Below is a small trained network, with its code and all its weights. Each question gives an input and a class and asks what happens when units are switched off, that is, made to give their printed mean instead of their output.

import numpy as np


def w(rows, s, z=0):
    codes = np.array(rows[::2]) - 128.0
    scale = np.full(codes.shape[1], s)
    scale[-1] = z or s
    return codes * scale


def f(y):
    return np.maximum(y, 0)


def log_softmax(a):
    a = a - a.max(-1, keepdims=True)
    return a - np.log(np.exp(a).sum(-1, keepdims=True))


def net(x, mask):
    res = np.array(x, float).reshape(1, 7) / 4 @ E
    y = f(res @ A[0][:, :-1].T + A[0][:, -1])
    res = res + np.where(mask, y, B[0][:, -1]) @ B[0][:, :-1]
    return log_softmax(res[-1] @ U[:, :-1].T + U[:, -1])


A, B = {}, {}
E = w([
[20,199,58,145,48,196,83,98,146,170],'x0',
[182,181,31,69,230,181,151,133,150,65],'x1',
[115,174,170,180,170,120,77,2,112,65],'x2',
[114,128,158,111,124,151,134,132,125,117],'x3',
[125,128,136,124,128,135,129,130,129,126],'x4',
[146,55,116,31,67,130,60,58,189,112],'x5',
[103,222,167,84,86,27,132,178,172,68],'x6',
],0.0095)
A[0] = w([
[117,86,94,151,121,228,128,91,103,187,157],'n1',
[160,175,75,72,213,179,116,131,123,89,100],'n2',
[131,146,67,77,173,128,153,108,179,102,73],'n3',
[85,120,84,121,95,166,136,201,182,178,120],'n4',
[158,93,104,82,95,131,166,234,125,156,97],'n5',
[181,78,137,73,85,150,105,52,228,92,70],'n6',
[120,39,109,64,89,111,93,78,191,123,67],'n7',
[177,180,100,109,174,181,150,134,128,99,100],'n8',
[70,70,191,177,60,62,113,120,72,180,131],'n9',
[96,168,116,181,160,140,151,170,62,149,116],'n10',
[134,126,48,98,146,151,153,160,147,34,82],'n11',
[216,46,168,96,190,89,193,144,83,95,33],'n12',
[156,94,95,63,90,111,67,68,178,110,96],'n13',
[218,76,180,94,191,65,178,148,135,75,1],'n14',
[132,205,52,114,104,204,116,117,138,111,119],'n15',
[107,206,134,214,176,116,224,145,39,135,72],'n16',
[162,130,119,113,166,115,103,149,123,115,76],'n17',
[117,187,163,185,162,119,58,24,110,57,133],'n18',
[115,202,147,83,95,2,149,172,168,64,94],'n19',
[172,31,106,163,160,197,138,113,22,160,69],'n20',
[82,228,113,114,67,96,111,161,182,108,150],'n21',
],0.009,0.0022)
B[0] = w([
[173,222,125,168,173,193,75,72,187,64,201],'n1',
[124,114,194,183,119,82,50,158,85,185,198],'n2',
[123,141,183,132,99,103,86,174,109,164,176],'n3',
[139,74,100,76,123,161,195,65,89,191,186],'n4',
[207,54,96,57,160,167,169,91,49,174,201],'n5',
[147,119,103,122,87,100,160,222,153,82,224],'n6',
[109,110,145,164,65,146,148,178,169,101,220],'n7',
[121,92,211,125,119,73,83,166,88,138,181],'n8',
[76,126,225,146,144,66,35,151,95,203,251],'n9',
[79,107,99,130,87,140,169,180,154,81,187],'n10',
[137,108,185,130,145,72,81,144,80,149,182],'n11',
[35,172,80,100,120,131,119,56,170,132,226],'n12',
[111,114,109,147,90,139,187,202,158,103,216],'n13',
[40,152,60,77,129,113,113,64,158,125,225],'n14',
[36,170,115,134,115,87,100,82,135,166,188],'n15',
[122,122,88,144,68,124,199,227,155,78,215],'n16',
[100,136,121,138,115,134,108,133,135,155,152],'n17',
[210,23,63,2,109,170,231,101,42,222,229],'n18',
[245,197,165,160,209,174,98,81,162,80,233],'n19',
[215,166,160,179,197,153,92,114,188,80,214],'n20',
[142,173,127,178,172,156,139,50,182,97,210],'n21',
],0.0079,0.014)
U = w([
[225,167,155,174,168,156,90,87,149,71,105],'0',
[102,107,211,155,119,59,51,172,69,199,103],'1',
[198,61,92,70,122,149,184,95,45,190,94],'2',
[105,115,108,156,85,121,172,245,147,61,85],'3',
[13,160,81,127,117,118,104,37,142,140,253],'4',
],0.012,0.0013)

Each question gives the input, the list of numbers given to net, and the class t.
The units are the neurons (one row each of A and B). Each row of codes is followed by its name. A weight is (code - 128) times the scale printed after its matrix; where a second scale follows, it is the last column's (A, B and U).
mask holds one flag per neuron, in row order. A switched-off neuron (its flag False) gives its mean, the last column of its row in B, instead of its output. The means were averaged over made-up inputs and are rounded, as every weight is.
A unit's drop is (log p(t) with every unit on - log p(t) with that unit switched off) / (log p(t) with every unit on - log p(t) with every unit switched off).
The circuit of an input: a set's keep is (log p(t) with only the set's units on - log p(t) with every unit switched off) / (log p(t) with every unit on - log p(t) with every unit switched off). Starting from the 12 units with the biggest drops (on a tie, the unit counted first), units are removed one at a time, each time the one whose removal leaves the highest keep (on an exact tie, the one counted first), for as long as the keep stays at least 0.8.
units of the circuit, in order: the units of the circuit, biggest drop first
top k neurons: the k neurons with the biggest drops, biggest first
drop when u is switched off: that unit's drop, to one decimal
input [-7,-2,1,4,-4,-7,-6], class 3: units of the circuit, in order : (n16)
input [7,-7,-7,6,5,8,4], class 3: top 3 neurons : (n7, n18, n13)
input [-4,3,-5,-5,2,3,6], class 0: top 2 neurons : (n19, n18)
input [-2,5,-7,-4,8,2,6], class 2: top 3 neurons : (n5, n20, n1)
input [5,1,-7,-7,-1,-7,5], class 2: top 2 neurons : (n4, n5)
input [-7,4,-5,-4,-1,6,-3], class 4: top 4 neurons : (n12, n14, n18, n16)
input [-7,5,5,1,3,-8,-7], class 3: top 4 neurons : (n16, n19, n10, n21)
input [-1,7,-3,0,-1,3,-7], class 0: top 3 neurons : (n20, n1, n9)
input [-7,-5,3,5,0,5,-2], class 4: top 2 neurons : (n12, n14)
input [4,-3,-5,-6,2,8,-5], class 3: top 2 neurons : (n7, n18)
input [7,5,-4,1,-7,8,7], class 3: top 3 neurons : (n13, n6, n7)
input [-3,5,1,3,0,-5,-4], class 1: top 2 neurons : (n2, n8)
input [0,-5,-6,7,4,-3,4], class 2: top 3 neurons : (n5, n4, n2)
input [-5,-4,5,2,-6,-2,1], class 2: top neuron : (n18)
input [-7,0,6,7,-4,8,5], class 3: top 2 neurons : (n6, n13)
input [6,-4,-2,-2,-1,5,6], class 0: top 2 neurons : (n19, n21)
input [5,8,6,4,5,8,6], class 1: units of the circuit, in order : (n2, n3)
input [-5,-5,8,-5,-8,4,3], class 2: drop when n18 is switched off : 1.2
input [-2,4,-2,2,0,4,-3], class 1: drop when n11 is switched off : 0.2
input [-4,-2,8,-1,-1,7,6], class 2: units of the circuit, in order : (n18)
input [-4,-1,1,4,1,-1,8], class 0: drop when n19 is switched off : 2.5
input [-3,-2,2,-7,-8,5,-5], class 0: drop when n20 is switched off : 2.3
